Here is a tiny trained network, its code and every weight. The questions are about switching its units off for an input and a target symbol, where a switched-off unit gives its printed mean instead of its output.

import numpy as np


def w(rows, s, z=0):
    codes = np.array(rows[::2]) - 128.0
    scale = np.full(codes.shape[1], s)
    scale[-1] = z or s
    return codes * scale


def f(y):
    return np.maximum(y, 0)


def softmax(a):
    e = np.exp(a - a.max(-1, keepdims=True))
    return e / e.sum(-1, keepdims=True)


def log_softmax(a):
    a = a - a.max(-1, keepdims=True)
    return a - np.log(np.exp(a).sum(-1, keepdims=True))


def net(x, mask):
    ids = ['ΔΘΨαεη'.index(c) for c in x.split()]
    T = len(ids)
    res = E[ids] + P[:T]
    u = 0
    for l in range(3):
        q, k, v = (res @ M[l].T for M in (Q, K, V))
        z = softmax(np.where(np.tri(T) > 0, q @ k.T / 3**0.5, -1e9)) @ v
        res = res + np.where(mask[u], z, O[l][:, -1]) @ O[l][:, :-1]
        u += 1
        y = f(res @ A[l][:, :-1].T + A[l][:, -1])
        res = res + np.where(mask[u : u + 4], y, B[l][:, -1]) @ B[l][:, :-1]
        u += 4
    return log_softmax(res[-1] @ U[:, :-1].T + U[:, -1])


Q, K, V, O, A, B = {}, {}, {}, {}, {}, {}
E = w([
[208,48,33,158,151,126,112],'Δ',
[228,125,5,150,120,176,130],'Θ',
[126,66,91,106,202,92,101],'Ψ',
[239,216,128,53,156,185,130],'α',
[71,86,150,132,57,193,124],'ε',
[113,169,111,135,181,125,55],'η',
],0.013)
P = w([
[157,126,156,73,104,110,3],'0',
[160,130,159,84,114,110,24],'1',
[160,129,154,92,125,119,46],'2',
[156,125,148,98,136,131,69],'3',
[156,125,142,103,146,136,94],'4',
[156,125,138,112,155,141,116],'5',
[153,128,129,120,161,142,138],'6',
[147,128,122,130,168,146,160],'7',
[142,128,112,137,172,147,178],'8',
[135,129,99,145,174,150,197],'9',
[127,128,85,150,176,152,214],'10',
[116,127,66,158,177,156,231],'11',
[102,126,41,156,177,161,255],'12',
],0.0094)
Q[0] = w([
[95,53,141,132,171,37,134],'L0H1',
[120,199,147,158,73,7,214],'L0H1',
[62,193,113,54,165,167,106],'L0H1',
],0.02)
K[0] = w([
[113,61,99,112,254,25,94],'L0H1',
[212,148,150,75,211,146,38],'L0H1',
[16,212,183,109,139,147,153],'L0H1',
],0.02)
V[0] = w([
[115,101,142,91,56,93,1],'L0H1',
[188,191,126,148,141,82,50],'L0H1',
[168,118,230,95,160,141,105],'L0H1',
],0.0098)
O[0] = w([
[175,194,137,122,167,91,243,253],'L0H1',
[33,22,132,102,156,254,120,176],'L0H1',
[66,108,17,244,100,113,112,168],'L0H1',
],0.0056,0.0025)
A[0] = w([
[68,75,147,148,139,160,213,29],'L0N1',
[76,98,141,143,102,155,212,4],'L0N2',
[139,114,155,91,90,97,5,182],'L0N3',
[87,119,124,147,139,149,203,37],'L0N4',
],0.027,0.0029)
B[0] = w([
[119,155,48,120,102,89,128,145],'L0N1',
[132,59,151,168,121,108,162,167],'L0N2',
[136,192,250,73,169,126,145,253],'L0N3',
[165,154,139,154,152,123,161,162],'L0N4',
],0.021,0.0019)
Q[1] = w([
[86,232,103,164,165,199,41],'L1H1',
[80,176,143,134,23,155,100],'L1H1',
[3,197,108,178,150,105,160],'L1H1',
],0.041)
K[1] = w([
[112,254,111,138,180,196,33],'L1H1',
[175,137,43,90,189,223,103],'L1H1',
[52,147,57,111,238,72,43],'L1H1',
],0.037)
V[1] = w([
[131,72,43,156,121,140,85],'L1H1',
[45,180,110,92,61,96,129],'L1H1',
[151,167,36,157,246,140,249],'L1H1',
],0.014)
O[1] = w([
[165,76,172,53,174,106,111,8],'L1H1',
[223,51,112,51,98,83,160,50],'L1H1',
[126,78,157,161,225,204,254,138],'L1H1',
],0.0075,0.011)
A[1] = w([
[140,97,156,90,44,26,11,93],'L1N1',
[102,98,158,126,47,2,105,247],'L1N2',
[99,92,187,77,12,91,46,61],'L1N3',
[72,52,142,40,178,102,129,1],'L1N4',
],0.019,0.0014)
B[1] = w([
[221,77,151,132,123,22,89,253],'L1N1',
[83,196,140,161,156,100,67,228],'L1N2',
[142,116,112,149,100,181,250,196],'L1N3',
[88,123,120,167,136,93,27,165],'L1N4',
],0.017,0.0041)
Q[2] = w([
[189,121,39,137,142,102,15],'L2H1',
[252,253,110,105,206,124,89],'L2H1',
[80,127,109,116,77,89,176],'L2H1',
],0.029)
K[2] = w([
[90,182,102,106,151,187,183],'L2H1',
[69,191,167,156,92,255,119],'L2H1',
[104,107,128,148,151,143,145],'L2H1',
],0.043)
V[2] = w([
[196,137,170,95,172,119,170],'L2H1',
[20,183,158,121,3,82,182],'L2H1',
[45,108,196,177,73,168,72],'L2H1',
],0.0029)
O[2] = w([
[120,118,195,210,102,76,4,101],'L2H1',
[218,100,101,56,96,127,92,136],'L2H1',
[181,196,83,81,39,157,175,250],'L2H1',
],0.002,0.0023)
A[2] = w([
[112,163,140,129,102,153,152,2],'L2N1',
[97,135,249,52,151,152,109,138],'L2N2',
[178,34,155,106,140,198,92,139],'L2N3',
[76,31,60,163,60,161,125,32],'L2N4',
],0.021,0.007)
B[2] = w([
[98,78,130,114,126,107,96,244],'L2N1',
[198,120,131,73,109,98,133,253],'L2N2',
[3,118,119,79,123,81,172,177],'L2N3',
[218,75,111,94,107,93,133,187],'L2N4',
],0.018,0.0057)
U = w([
[130,126,111,103,131,112,143,43],'Δ',
[174,105,1,126,120,141,147,141],'Θ',
[156,104,108,123,181,112,94,14],'Ψ',
[187,193,150,46,166,133,144,159],'α',
[161,101,161,153,73,127,160,89],'ε',
[88,165,131,154,150,169,111,253],'η',
],0.0073,0.0066)

Each question gives the input, a string of symbols that net reads in full, and the target symbol t.
The units are the heads (3 rows each of Q, K, V and O) and the neurons (one row each of A and B). Each row of codes is followed by its name. A weight is (code - 128) times the scale printed after its matrix; where a second scale follows, it is the last column's (O, A, B and U).
mask holds one flag per unit, layer by layer, with each layer's heads first. A switched-off unit (its flag False) gives its mean, the last column of its rows in O or B, instead of its output. The means were averaged over made-up inputs and are rounded, as every weight is.
A unit's drop is (log p(t) with every unit on - log p(t) with that unit switched off) / (log p(t) with every unit on - log p(t) with every unit switched off).
The circuit of an input: a set's keep is (log p(t) with only the set's units on - log p(t) with every unit switched off) / (log p(t) with every unit on - log p(t) with every unit switched off). Starting from the 12 units with the biggest drops (on a tie, the unit counted first), units are removed one at a time, each time the one whose removal leaves the highest keep (on an exact tie, the one counted first), for as long as the keep stays at least 0.8.
circuit, biggest first: the units of the circuit, biggest drop first
most important unit: the unit with the biggest drop
k most important neurons: the k neurons with the biggest drops, biggest first
k most important neurons of layer l: the k neurons of layer l with the biggest drops, biggest first
drop of u: that unit's drop, to one decimal
input α Θ Ψ Δ ε α Ψ, target Ψ: 2 most important neurons	(L1N1 L0N3)
input Θ Δ α η α Θ α, target Θ: circuit, biggest first	(L0N3 L2N4 L1H1)
input ε ε α Ψ ε Ψ Δ ε, target Θ: 4 most important neurons	(L0N4 L0N2 L1N2 L0N3)
input ε η Δ η ε α Θ Δ, target η: 2 most important neurons	(L0N3 L0N2)
input Θ η Δ Ψ Θ ε, target ε: 3 most important neurons	(L1N3 L0N2 L1N1)
input Ψ α ε ε η Ψ, target η: most important neuron	(L0N2)
input α Θ Ψ Θ Θ η Ψ Δ η η ε, target ε: 2 most important neurons	(L0N2 L1N3)
input η η Ψ α Δ α Ψ η, target Θ: 2 most important neurons	(L1N2 L0N3)
input α Ψ Ψ, target η: 4 most important neurons	(L0N3 L2N2 L1N1 L2N4)
input Δ Ψ Δ Ψ α η Ψ, target Θ: 3 most important neurons	(L0N3 L2N4 L1N2)
input η Θ α η Ψ Ψ α α η η η, target Θ: 3 most important neurons	(L0N3 L2N4 L1N2)
input α α α, target Θ: 2 most important neurons	(L0N3 L1N2)
input Δ α Ψ Δ Θ Θ, target η: 2 most important neurons	(L0N3 L2N2)
input Ψ Δ Δ Ψ Δ Ψ Ψ η Ψ Ψ Ψ, target Θ: most important unit	L0H1
input η Ψ α η Δ Ψ α, target η: 2 most important neurons of layer 2	(L2N2 L2N4)
input Ψ Θ Ψ η, target α: 3 most important neurons	(L2N2 L1N3 L0N3)
input Θ η Δ η α Ψ Θ Δ, target η: 3 most important neurons	(L1N3 L0N3 L2N2)
input Ψ Ψ ε Ψ η Ψ α Δ, target Δ: 3 most important neurons	(L2N3 L0N3 L1N1)
input Θ η Ψ, target α: drop of L0N3	2.3
input α Θ η Ψ α Δ α Θ, target η: drop of L1H1	0.1
input α Ψ Θ, target α: most important unit	L0H1
input α Δ α Θ Θ Θ Ψ, target α: drop of L0N3	2.2
input η η Ψ ε Ψ η Δ, target Δ: drop of L0H1	2.1
